[[ 22 -14  -5]
 [  2  -2  34]
 [ -5   9  15]
 [ 20   8  24]
 [-14  13  31]
 [-29  -2   7]
 [ 18  -9 -41]
 [ -1   4   6]
 [ 33   5 -35]
 [ 11  19 -20]
 [ 29  -8   0]]
:
[[ 22   2  -5  20 -14 -29  18  -1  33  11  29]
 [-14  -2   9   8  13  -2  -9   4   5  19  -8]
 [ -5  34  15  24  31   7 -41   6 -35 -20   0]]

[[-21 -37  10 -23 -21]
 [-18 -43 -10 -27 -19]
 [-21 -26  30 -15 -22]
 [-15 -15  36  -6 -19]
 [ 15 -41   3   8 -36]
 [ 10 -42 -10  -1 -30]]
:
[[-21 -18 -21 -15  15  10]
 [-37 -43 -26 -15 -41 -42]
 [ 10 -10  30  36   3 -10]
 [-23 -27 -15  -6   8  -1]
 [-21 -19 -22 -19 -36 -30]]

[[  1  -3 -16 -10   5 -10   3  15  13  10  12  12 -10 -29  25]
 [ -1  -7  -6  -6  11  -2  15  16  20  19  17  15 -29 -35  18]
 [ -4  -9  -8  -5  13   4  19  13  24  19  13  16 -37 -35  15]]
:
[[  1  -1  -4]
 [ -3  -7  -9]
 [-16  -6  -8]
 [-10  -6  -5]
 [  5  11  13]
 [-10  -2   4]
 [  3  15  19]
 [ 15  16  13]
 [ 13  20  24]
 [ 10  19  19]
 [ 12  17  13]
 [ 12  15  16]
 [-10 -29 -37]
 [-29 -35 -35]
 [ 25  18  15]]

[[  2  10  -3   5  15  -8  -2]
 [  0   6   1  -1   5  -8  -1]
 [ -2   9   5   1   6   2  -1]
 [ -4 -11  -9  -1   6 -33  -2]
 [ -2   8   2   2  15   4   2]
 [  1 -19   6  -2 -20  12  -3]
 [ -5   8 -12   7   1  15   0]
 [  6  11 -16  -4  -5  15  -4]
 [  2  -4  11   2  12   1   4]]
:
[[  2   0  -2  -4  -2   1  -5   6   2]
 [ 10   6   9 -11   8 -19   8  11  -4]
 [ -3   1   5  -9   2   6 -12 -16  11]
 [  5  -1   1  -1   2  -2   7  -4   2]
 [ 15   5   6   6  15 -20   1  -5  12]
 [ -8  -8   2 -33   4  12  15  15   1]
 [ -2  -1  -1  -2   2  -3   0  -4   4]]

[[ -1 -21 -17  10  14  -9   2   9  20]
 [-21 -17   1 -23  -5 -21  11  -3 -16]
 [-24 -26 -17 -12  19 -27  10  -6   6]
 [  4 -18 -41   4   3 -39 -34 -13  14]
 [-13  13  22 -10 -15  29   7  17 -17]]
:
[[ -1 -21 -24   4 -13]
 [-21 -17 -26 -18  13]
 [-17   1 -17 -41  22]
 [ 10 -23 -12   4 -10]
 [ 14  -5  19   3 -15]
 [ -9 -21 -27 -39  29]
 [  2  11  10 -34   7]
 [  9  -3  -6 -13  17]
 [ 20 -16   6  14 -17]]

[[-12  24  16   3 -10  -1 -17   9  -3 -11 -21 -18]
 [-20   0   6  10 -19  -3 -18   4  -2 -22 -23  -4]
 [-21   1   6   4 -17  -6 -20   5  -4 -16 -30  -6]
 [  8  28  11  -1   7   5   1   6   1   5   7 -16]
 [ -1  44  19 -14   7   1  -9  11  -3  10 -15 -29]]
:
[[-12 -20 -21   8  -1]
 [ 24   0   1  28  44]
 [ 16   6   6  11  19]
 [  3  10   4  -1 -14]
 [-10 -19 -17   7   7]
 [ -1  -3  -6   5   1]
 [-17 -18 -20   1  -9]
 [  9   4   5   6  11]
 [ -3  -2  -4   1  -3]
 [-11 -22 -16   5  10]
 [-21 -23 -30   7 -15]
 [-18  -4  -6 -16 -29]]

[[  3   0  39  25  26   0  -6]
 [ 21 -30  28  -5   0 -30  11]
 [  3 -19   0   0  25 -19  -6]
 [  3 -19  39  25  25 -19   0]
 [ 21 -30  28   0   6 -30  11]
 [  9  -5  43  24   0  -5   9]
 [ 21   0   0  -4   6   0  11]
 [  9  -5  43  24   3  -5   9]]
:
[[  3  21   3   3  21   9  21   9]
 [  0 -30 -19 -19 -30  -5   0  -5]
 [ 39  28   0  39  28  43   0  43]
 [ 25  -5   0  25   0  24  -4  24]
 [ 26   0  25  25   6   0   6   3]
 [  0 -30 -19 -19 -30  -5   0  -5]
 [ -6  11  -6   0  11   9  11   9]]

[[ 5  0 38  2 -2]
 [-7 -2  4 17 32]]
:
[[ 5 -7]
 [ 0 -2]
 [38  4]
 [ 2 17]
 [-2 32]]

[[-34 -19  16  20  17]
 [-29 -16  23   8   5]
 [-26  -6  23 -24  17]]
:
[[-34 -29 -26]
 [-19 -16  -6]
 [ 16  23  23]
 [ 20   8 -24]
 [ 17   5  17]]
---
[[ 20 -32  25   7 -44]
 [-36 -23  29  20 -15]
 [ 16  -2  31  30   0]
 [ -5   1   5 -33   8]]
:
[[-32  25]
 [-23  29]]

[[ -6  16  10  26]
 [  7   2 -46  -2]
 [ 28 -28   4 -23]
 [-41 -37  -9  33]
 [-24  26  26 -42]]
:
[[ 16  10]
 [  2 -46]]

[[-15  15  17]
 [-42  25  24]
 [-14  14  15]]
:
[[15 17]
 [25 24]]

[[-22 -36  -4]
 [ -9 -17 -36]]
:
[[-36  -4]
 [-17 -36]]

[[  7 -40 -12  -4]
 [ -7 -20  26  11]]
:
[[-40 -12]
 [-20  26]]

[[  0  25  15 -33 -34]
 [-14  42  27 -16  15]
 [-29  46  27   5  11]]
:
[[25 15]
 [42 27]]
